Below are the code and all the weights of a small trained network. Each question names an input and a class and asks about switching units off, where a switched-off unit gives its printed mean instead of its output.

import numpy as np


def w(rows, s, z=0):
    codes = np.array(rows[::2]) - 128.0
    scale = np.full(codes.shape[1], s)
    scale[-1] = z or s
    return codes * scale


def f(y):
    return np.maximum(y, 0)


def log_softmax(a):
    a = a - a.max(-1, keepdims=True)
    return a - np.log(np.exp(a).sum(-1, keepdims=True))


def net(x, mask):
    res = np.array(x, float).reshape(1, 4) / 4 @ E
    y = f(res @ A[0][:, :-1].T + A[0][:, -1])
    res = res + np.where(mask, y, B[0][:, -1]) @ B[0][:, :-1]
    return log_softmax(res[-1] @ U[:, :-1].T + U[:, -1])


A, B = {}, {}
E = w([
[126,163,135,111,122,140,73,85,82,8],'x0',
[113,126,145,146,116,185,117,121,234,100],'x1',
[95,117,247,94,139,65,123,181,149,106],'x2',
[129,129,127,128,129,128,129,128,127,128],'x3',
],0.011)
A[0] = w([
[126,121,121,132,130,175,135,146,251,168,146],'neuron 1',
[127,127,148,132,127,188,115,115,216,53,78],'neuron 2',
[118,115,214,116,133,56,138,177,166,167,106],'neuron 3',
[126,131,89,124,128,159,117,117,94,32,108],'neuron 4',
[130,138,140,127,132,115,123,121,36,91,156],'neuron 5',
[143,136,95,131,141,144,136,134,108,148,173],'neuron 6',
[132,113,105,127,128,98,141,149,97,227,253],'neuron 7',
[121,133,207,109,134,68,117,161,126,37,13],'neuron 8',
],0.023,0.0056)
B[0] = w([
[121,29,111,152,71,173,168,60,189,142,226],'neuron 1',
[96,249,139,138,117,148,147,187,163,73,217],'neuron 2',
[125,160,165,126,128,1,104,176,183,171,250],'neuron 3',
[154,186,89,124,136,96,29,111,163,148,215],'neuron 4',
[146,54,155,133,116,101,66,89,71,159,199],'neuron 5',
[83,133,79,148,64,125,147,132,69,133,174],'neuron 6',
[138,183,102,106,193,180,194,181,49,99,238],'neuron 7',
[114,60,159,126,135,222,203,116,54,59,212],'neuron 8',
],0.024)
U = w([
[83,183,113,129,142,223,208,179,66,53,254],'0',
[136,40,64,171,86,231,178,47,168,168,158],'1',
[193,123,101,106,149,55,30,73,85,197,133],'2',
[131,232,113,153,103,127,61,120,216,108,35],'3',
[155,148,165,71,218,24,137,192,101,202,149],'4',
[95,92,175,155,86,66,165,144,248,171,26],'5',
[137,1,189,121,121,164,119,66,84,93,91],'6',
],0.0058,0.0026)

Each question gives the input, the list of numbers given to net, and the class t.
The units are the neurons (one row each of A and B). Each row of codes is followed by its name. A weight is (code - 128) times the scale printed after its matrix; where a second scale follows, it is the last column's (A, B and U).
mask holds one flag per neuron, in row order. A switched-off neuron (its flag False) gives its mean, the last column of its row in B, instead of its output. The means were averaged over made-up inputs and are rounded, as every weight is.
A unit's drop is (log p(t) with every unit on - log p(t) with that unit switched off) / (log p(t) with every unit on - log p(t) with every unit switched off).
The circuit of an input: a set's keep is (log p(t) with only the set's units on - log p(t) with every unit switched off) / (log p(t) with every unit on - log p(t) with every unit switched off). Starting from all 8 units, units are removed one at a time, each time the one whose removal leaves the highest keep (on an exact tie, the one counted first), for as long as the keep stays at least 0.8.
circuit, biggest first: the units of the circuit, biggest drop first
unit that matters most: the unit with the biggest drop
k most important neurons: the k neurons with the biggest drops, biggest first
drop when u is switched off: that unit's drop, to one decimal
input [2,-1,-4,-2], class 2: unit that matters most => neuron 2
input [-7,6,6,5], class 5: circuit, biggest first => neuron 3; neuron 1
input [-1,6,1,-2], class 5: 3 most important neurons => neuron 1; neuron 7; neuron 8
input [-8,3,1,4], class 5: 2 most important neurons => neuron 3; neuron 1
input [8,-4,1,5], class 6: 2 most important neurons => neuron 8; neuron 3
input [2,0,6,-7], class 6: circuit, biggest first => neuron 8; neuron 7
input [0,4,-6,1], class 1: 3 most important neurons => neuron 3; neuron 1; neuron 7
input [6,0,5,7], class 6: circuit, biggest first => neuron 8; neuron 7
input [8,-2,2,-7], class 6: 2 most important neurons => neuron 8; neuron 5
input [-8,1,3,5], class 5: circuit, biggest first => neuron 1; neuron 3
input [-5,0,2,6], class 4: 2 most important neurons => neuron 7; neuron 3
input [-2,6,-7,8], class 1: 2 most important neurons => neuron 1; neuron 3
input [1,-5,-3,-2], class 2: 4 most important neurons => neuron 8; neuron 2; neuron 5; neuron 1
input [-6,-2,3,-8], class 4: circuit, biggest first => neuron 3
input [1,5,-3,0], class 3: 3 most important neurons => neuron 2; neuron 8; neuron 7
input [1,7,-6,-1], class 3: 3 most important neurons => neuron 2; neuron 8; neuron 7
input [0,-1,6,-7], class 4: 2 most important neurons => neuron 3; neuron 1
input [-1,6,-8,1], class 1: 2 most important neurons => neuron 1; neuron 3
input [5,-5,1,8], class 6: 2 most important neurons => neuron 8; neuron 3
input [8,8,0,-1], class 3: unit that matters most => neuron 4
input [4,-3,0,7], class 2: 2 most important neurons => neuron 1; neuron 4
input [0,1,4,6], class 5: 2 most important neurons => neuron 7; neuron 3
input [3,2,-3,6], class 3: drop when neuron 4 is switched off => 0.0
input [-6,3,-3,5], class 1: drop when neuron 1 is switched off => 1.3
input [8,-8,2,-1], class 6: drop when neuron 8 is switched off => 1.9
input [-2,-1,7,-6], class 4: drop when neuron 3 is switched off => 7.8
input [-5,5,0,-8], class 1: unit that matters most => neuron 1
